Below is a small trained network, with its code and all its weights. Each question gives an input and a class and asks what happens when units are switched off, that is, made to give their printed mean instead of their output.

import numpy as np


def w(rows, s, z=0):
    codes = np.array(rows[::2]) - 128.0
    scale = np.full(codes.shape[1], s)
    scale[-1] = z or s
    return codes * scale


def norm(h):
    return h / np.sqrt((h * h).mean(-1, keepdims=True) + 1e-5)


def f(y):
    return np.maximum(y, 0)


def log_softmax(a):
    a = a - a.max(-1, keepdims=True)
    return a - np.log(np.exp(a).sum(-1, keepdims=True))


def net(x, mask):
    res = np.array(x, float).reshape(1, 4) / 4 @ E
    u = 0
    for l in range(3):
        y = f(norm(res) @ A[l][:, :-1].T + A[l][:, -1])
        res = res + np.where(mask[u : u + 13], y, B[l][:, -1]) @ B[l][:, :-1]
        u += 13
    return log_softmax(norm(res)[-1] @ U[:, :-1].T + U[:, -1])


A, B = {}, {}
E = w([
[87,166,64,183,100,225,248,45,112],'x0',
[120,113,114,148,223,161,2,112,125],'x1',
[206,73,81,105,191,167,158,127,141],'x2',
[104,79,81,123,115,125,62,100,217],'x3',
],0.0083)
A[0] = w([
[131,114,124,168,114,190,216,111,139,131],'L0N1',
[198,117,164,145,131,97,85,193,119,112],'L0N2',
[123,74,88,147,91,179,124,92,175,1],'L0N3',
[161,98,77,157,142,164,96,79,159,131],'L0N4',
[65,158,222,100,65,143,143,129,92,50],'L0N5',
[86,189,64,146,113,165,109,54,192,77],'L0N6',
[195,106,75,139,178,124,232,163,161,91],'L0N7',
[126,174,162,122,133,142,127,114,98,45],'L0N8',
[74,186,173,133,198,181,74,112,78,110],'L0N9',
[100,160,177,103,115,137,178,211,161,142],'L0N10',
[216,88,73,2,158,132,180,199,152,39],'L0N11',
[73,169,88,121,117,185,194,155,56,113],'L0N12',
[95,154,199,117,151,123,175,183,110,44],'L0N13',
],0.0086,0.0047)
B[0] = w([
[157,139,93,121,244,123,104,186,180,255],'L0N1',
[159,127,82,81,105,139,100,206,181,209],'L0N2',
[86,203,92,61,92,200,109,119,201,175],'L0N3',
[81,175,211,105,108,113,107,118,122,221],'L0N4',
[96,233,169,75,101,69,103,178,175,195],'L0N5',
[94,85,101,99,122,189,88,99,149,229],'L0N6',
[128,116,228,133,2,184,227,106,117,220],'L0N7',
[199,174,178,126,87,108,89,141,65,147],'L0N8',
[163,86,206,253,151,123,101,86,108,222],'L0N9',
[106,180,170,146,114,187,98,50,117,195],'L0N10',
[172,60,238,87,40,164,172,56,41,210],'L0N11',
[165,116,88,197,150,124,140,251,197,250],'L0N12',
[159,155,54,153,71,137,103,90,112,171],'L0N13',
],0.0073,0.0064)
A[1] = w([
[29,208,117,210,130,173,163,72,87,163],'L1N1',
[178,61,131,207,190,131,144,121,2,113],'L1N2',
[151,34,155,64,146,105,138,194,119,176],'L1N3',
[186,133,96,171,98,70,123,129,55,8],'L1N4',
[159,163,50,151,164,201,255,202,111,34],'L1N5',
[52,216,197,177,133,13,111,140,126,98],'L1N6',
[167,106,122,80,139,86,224,83,82,53],'L1N7',
[115,130,178,109,82,81,147,133,125,147],'L1N8',
[123,137,87,157,175,112,166,153,73,3],'L1N9',
[99,75,112,169,154,152,100,77,153,121],'L1N10',
[123,72,86,106,187,169,127,67,139,120],'L1N11',
[147,216,138,182,159,138,102,63,57,114],'L1N12',
[187,223,92,181,136,128,156,219,61,147],'L1N13',
],0.0088,0.0055)
B[1] = w([
[214,86,94,56,180,84,119,158,131,249],'L1N1',
[139,242,81,71,70,95,167,60,145,195],'L1N2',
[194,94,113,49,159,95,146,74,124,220],'L1N3',
[158,135,218,154,90,127,88,198,114,133],'L1N4',
[39,80,163,196,200,125,203,177,202,248],'L1N5',
[147,200,115,114,69,110,183,122,72,224],'L1N6',
[181,90,205,84,1,186,166,62,78,154],'L1N7',
[136,174,103,100,171,123,131,146,124,198],'L1N8',
[65,128,86,116,176,101,134,171,162,132],'L1N9',
[93,159,70,171,129,181,109,74,132,199],'L1N10',
[127,197,159,117,18,67,130,132,101,182],'L1N11',
[124,87,198,145,121,84,51,184,134,187],'L1N12',
[142,61,183,133,61,155,79,144,129,254],'L1N13',
],0.0089,0.0062)
A[2] = w([
[127,152,101,243,157,135,49,104,45,47],'L2N1',
[173,111,185,148,152,153,21,123,146,112],'L2N2',
[105,87,119,202,213,122,233,219,143,40],'L2N3',
[168,102,150,79,177,115,113,132,36,2],'L2N4',
[137,197,169,195,206,100,121,2,94,31],'L2N5',
[198,57,73,50,153,79,116,121,114,99],'L2N6',
[67,35,43,105,124,157,178,63,172,43],'L2N7',
[124,64,187,197,78,74,140,102,167,168],'L2N8',
[167,80,94,60,217,107,106,209,64,65],'L2N9',
[87,161,105,186,148,120,71,119,194,107],'L2N10',
[83,216,128,126,69,106,146,179,175,172],'L2N11',
[11,96,133,136,118,194,161,136,181,87],'L2N12',
[166,116,134,145,196,154,254,164,176,129],'L2N13',
],0.0089,0.0043)
B[2] = w([
[90,55,206,191,136,154,179,14,39,179],'L2N1',
[140,70,75,186,157,83,111,166,128,241],'L2N2',
[64,90,249,192,250,170,218,255,234,236],'L2N3',
[61,129,106,167,124,141,127,194,172,162],'L2N4',
[41,61,82,155,164,148,121,55,88,164],'L2N5',
[174,48,66,122,137,107,130,142,216,204],'L2N6',
[185,228,66,98,119,185,106,68,138,181],'L2N7',
[145,118,126,159,156,185,170,135,104,202],'L2N8',
[174,129,42,122,173,80,101,128,242,171],'L2N9',
[140,93,143,110,120,169,157,65,91,207],'L2N10',
[67,138,86,76,173,89,164,131,103,246],'L2N11',
[135,174,87,155,158,163,83,209,169,222],'L2N12',
[65,53,227,158,177,120,137,186,142,254],'L2N13',
],0.0096,0.0067)
U = w([
[94,225,56,78,136,226,61,71,200,107],'0',
[69,118,210,181,215,188,210,219,210,185],'1',
[212,66,63,87,177,32,48,153,226,143],'2',
[74,143,65,62,164,107,188,136,145,2],'3',
[70,71,123,217,192,139,53,41,69,175],'4',
[72,254,141,39,55,24,159,191,83,109],'5',
[187,151,222,221,94,67,66,198,61,89],'6',
[226,81,203,57,46,175,209,53,125,179],'7',
],0.015,0.0079)

Each question gives the input, the list of numbers given to net, and the class t.
The units are the neurons (one row each of A and B). Each row of codes is followed by its name. A weight is (code - 128) times the scale printed after its matrix; where a second scale follows, it is the last column's (A, B and U).
mask holds one flag per neuron, layer by layer. A switched-off neuron (its flag False) gives its mean, the last column of its row in B, instead of its output. The means were averaged over made-up inputs and are rounded, as every weight is.
A unit's drop is (log p(t) with every unit on - log p(t) with that unit switched off) / (log p(t) with every unit on - log p(t) with every unit switched off).
The circuit of an input: a set's keep is (log p(t) with only the set's units on - log p(t) with every unit switched off) / (log p(t) with every unit on - log p(t) with every unit switched off). Starting from the 12 units with the biggest drops (on a tie, the unit counted first), units are removed one at a time, each time the one whose removal leaves the highest keep (on an exact tie, the one counted first), for as long as the keep stays at least 0.8.
circuit, biggest first: the units of the circuit, biggest drop first
most important unit: the unit with the biggest drop
top k neurons: the k neurons with the biggest drops, biggest first
k most important neurons of layer l: the k neurons of layer l with the biggest drops, biggest first
drop when u is switched off: that unit's drop, to one decimal
input [-8,8,-8,-3], class 2: circuit, biggest first => [L2N9; L0N7]
input [2,3,2,2], class 0: most important unit => L0N3
input [-6,7,-4,-7], class 6: circuit, biggest first => [L0N9; L0N1; L1N6]
input [-2,5,3,-8], class 2: 4 most important neurons of layer 0 => [L0N2; L0N10; L0N7; L0N4]
input [0,7,-8,-3], class 4: top 3 neurons => [L0N9; L2N5; L2N1]
input [0,-5,0,4], class 0: 2 most important neurons of layer 0 => [L0N12; L0N9]
input [0,0,-7,-5], class 5: top 3 neurons => [L0N5; L1N6; L2N11]
input [2,4,-6,8], class 0: top 2 neurons => [L0N6; L0N3]
input [-3,7,1,3], class 4: top 2 neurons => [L1N1; L0N9]
input [3,7,7,5], class 4: 4 most important neurons of layer 1 => [L1N5; L1N2; L1N3; L1N10]
input [-7,-7,0,-8], class 5: 2 most important neurons of layer 0 => [L0N5; L0N10]
input [3,7,0,8], class 4: 3 most important neurons of layer 2 => [L2N1; L2N2; L2N10]
input [5,7,2,7], class 0: top 2 neurons => [L0N3; L0N6]
input [0,-8,5,1], class 7: circuit, biggest first => [L0N11]
input [-2,-1,1,-5], class 7: top 2 neurons => [L0N11; L0N9]
input [-2,-1,-1,-7], class 6: top 2 neurons => [L1N13; L0N13]
input [-5,7,-5,-4], class 4: top 2 neurons => [L0N9; L1N1]
input [0,-4,6,2], class 7: drop when L0N11 is switched off => 0.1
input [-7,8,-1,-3], class 2: drop when L0N2 is switched off => 0.3
input [-7,6,-5,0], class 2: most important unit => L0N2
input [-4,-5,5,5], class 7: drop when L0N11 is switched off => 0.2
input [-4,1,-1,4], class 2: drop when L1N6 is switched off => 0.0
